Below are the code and all the weights of a small trained network. Each question names an input and a class and asks about switching units off, where a switched-off unit gives its printed mean instead of its output.

import numpy as np


def w(rows, s, z=0):
    codes = np.array(rows[::2]) - 128.0
    scale = np.full(codes.shape[1], s)
    scale[-1] = z or s
    return codes * scale


def f(y):
    return np.maximum(y, 0)


def log_softmax(a):
    a = a - a.max(-1, keepdims=True)
    return a - np.log(np.exp(a).sum(-1, keepdims=True))


def net(x, mask):
    res = np.array(x, float).reshape(1, 8) / 4 @ E
    y = f(res @ A[0][:, :-1].T + A[0][:, -1])
    res = res + np.where(mask, y, B[0][:, -1]) @ B[0][:, :-1]
    return log_softmax(res[-1] @ U[:, :-1].T + U[:, -1])


A, B = {}, {}
E = w([
[128,127,127],'x0',
[225,186,228],'x1',
[129,128,127],'x2',
[126,127,128],'x3',
[128,129,129],'x4',
[129,128,128],'x5',
[253,98,40],'x6',
[132,5,175],'x7',
],0.0057)
A[0] = w([
[107,173,108,60],'N0',
[157,144,140,93],'N1',
[92,102,56,44],'N2',
[170,132,84,107],'N3',
[135,152,102,112],'N4',
[73,95,66,113],'N5',
[178,113,69,113],'N6',
[187,125,155,89],'N7',
[89,138,136,108],'N8',
[201,105,55,92],'N9',
[194,161,190,52],'N10',
[124,178,105,106],'N11',
[140,71,144,112],'N12',
[128,72,162,101],'N13',
[27,146,144,93],'N14',
[149,120,103,125],'N15',
[80,144,189,143],'N16',
[190,99,67,99],'N17',
[106,75,109,89],'N18',
[157,161,145,68],'N19',
[128,228,71,64],'N20',
[97,169,153,42],'N21',
[79,121,66,54],'N22',
[133,193,101,92],'N23',
[131,170,110,105],'N24',
[99,153,126,46],'N25',
[154,96,110,82],'N26',
[155,5,163,68],'N27',
[172,73,174,53],'N28',
[130,82,153,78],'N29',
[146,132,108,121],'N30',
[124,194,86,93],'N31',
[108,171,83,60],'N32',
[168,142,102,74],'N33',
[119,130,79,42],'N34',
[140,123,109,123],'N35',
[121,103,75,83],'N36',
[90,106,185,59],'N37',
[122,196,82,100],'N38',
[131,75,151,104],'N39',
[125,86,158,65],'N40',
[161,141,219,6],'N41',
],0.015,0.0023)
B[0] = w([
[110,99,133,164],'N0',
[159,131,103,155],'N1',
[216,152,85,200],'N2',
[100,173,147,184],'N3',
[129,110,157,154],'N4',
[221,144,73,216],'N5',
[89,207,141,208],'N6',
[168,166,90,185],'N7',
[107,170,126,166],'N8',
[65,232,139,234],'N9',
[217,148,42,211],'N10',
[118,74,158,170],'N11',
[112,70,158,188],'N12',
[98,79,141,188],'N13',
[84,243,130,226],'N14',
[107,161,124,163],'N15',
[86,232,135,214],'N16',
[78,215,141,222],'N17',
[165,90,98,182],'N18',
[164,121,89,161],'N19',
[100,11,169,212],'N20',
[79,140,112,172],'N21',
[216,134,89,192],'N22',
[106,57,140,180],'N23',
[119,85,142,162],'N24',
[116,132,123,152],'N25',
[101,147,145,169],'N26',
[104,4,207,253],'N27',
[124,79,135,199],'N28',
[107,90,141,172],'N29',
[114,145,139,153],'N30',
[127,56,182,186],'N31',
[134,75,135,171],'N32',
[106,141,114,164],'N33',
[157,138,130,161],'N34',
[117,152,124,151],'N35',
[166,142,103,180],'N36',
[93,153,143,186],'N37',
[120,46,176,191],'N38',
[106,79,149,182],'N39',
[105,94,137,167],'N40',
[195,163,77,206],'N41',
],0.024,0.0067)
U = w([
[62,247,122,185],'0',
[112,114,135,8],'1',
[204,184,49,206],'2',
],0.014,0.0014)

Each question gives the input, the list of numbers given to net, and the class t.
The units are the neurons (one row each of A and B). Each row of codes is followed by its name. A weight is (code - 128) times the scale printed after its matrix; where a second scale follows, it is the last column's (A, B and U).
mask holds one flag per neuron, in row order. A switched-off neuron (its flag False) gives its mean, the last column of its row in B, instead of its output. The means were averaged over made-up inputs and are rounded, as every weight is.
A unit's drop is (log p(t) with every unit on - log p(t) with that unit switched off) / (log p(t) with every unit on - log p(t) with every unit switched off).
The circuit of an input: a set's keep is (log p(t) with only the set's units on - log p(t) with every unit switched off) / (log p(t) with every unit on - log p(t) with every unit switched off). Starting from the 12 units with the biggest drops (on a tie, the unit counted first), units are removed one at a time, each time the one whose removal leaves the highest keep (on an exact tie, the one counted first), for as long as the keep stays at least 0.8.
units of the circuit, in order: the units of the circuit, biggest drop first
most important unit: the unit with the biggest drop
top k neurons: the k neurons with the biggest drops, biggest first
drop of u: that unit's drop, to one decimal
input [7,6,3,-3,-8,-1,-1,-4], class 2: units of the circuit, in order : [N10]
input [7,-4,2,1,-6,5,-3,-4], class 1: top 3 neurons : [N10 N41 N20]
input [0,3,-7,5,-6,-6,-2,3], class 1: top 3 neurons : [N9 N14 N5]
input [4,-8,1,-7,0,-4,-7,0], class 2: top 2 neurons : [N5 N22]
input [5,-7,-8,3,5,7,8,-3], class 0: top 2 neurons : [N9 N17]
input [-5,6,7,4,-7,-6,2,5], class 2: top 4 neurons : [N10 N41 N7 N20]
input [-7,1,7,-7,-1,1,3,-4], class 1: top 3 neurons : [N14 N20 N16]
input [5,3,4,-3,-2,-5,-2,-2], class 2: top 2 neurons : [N27 N9]
input [6,-6,6,7,5,-7,-5,2], class 2: top 3 neurons : [N5 N22 N9]
input [-6,-8,-2,3,-8,-3,8,2], class 0: top 3 neurons : [N9 N17 N6]
input [0,-7,-5,4,5,-2,8,0], class 0: top 3 neurons : [N9 N17 N6]
input [-7,-3,7,5,-3,0,2,-1], class 2: drop of N14 : 0.3
input [-1,7,-8,4,4,0,-5,1], class 2: drop of N10 : 0.3
input [3,-5,-3,-8,-7,-8,5,-8], class 1: most important unit : N20
input [1,-7,8,-2,0,6,4,-7], class 1: drop of N11 : 0.2
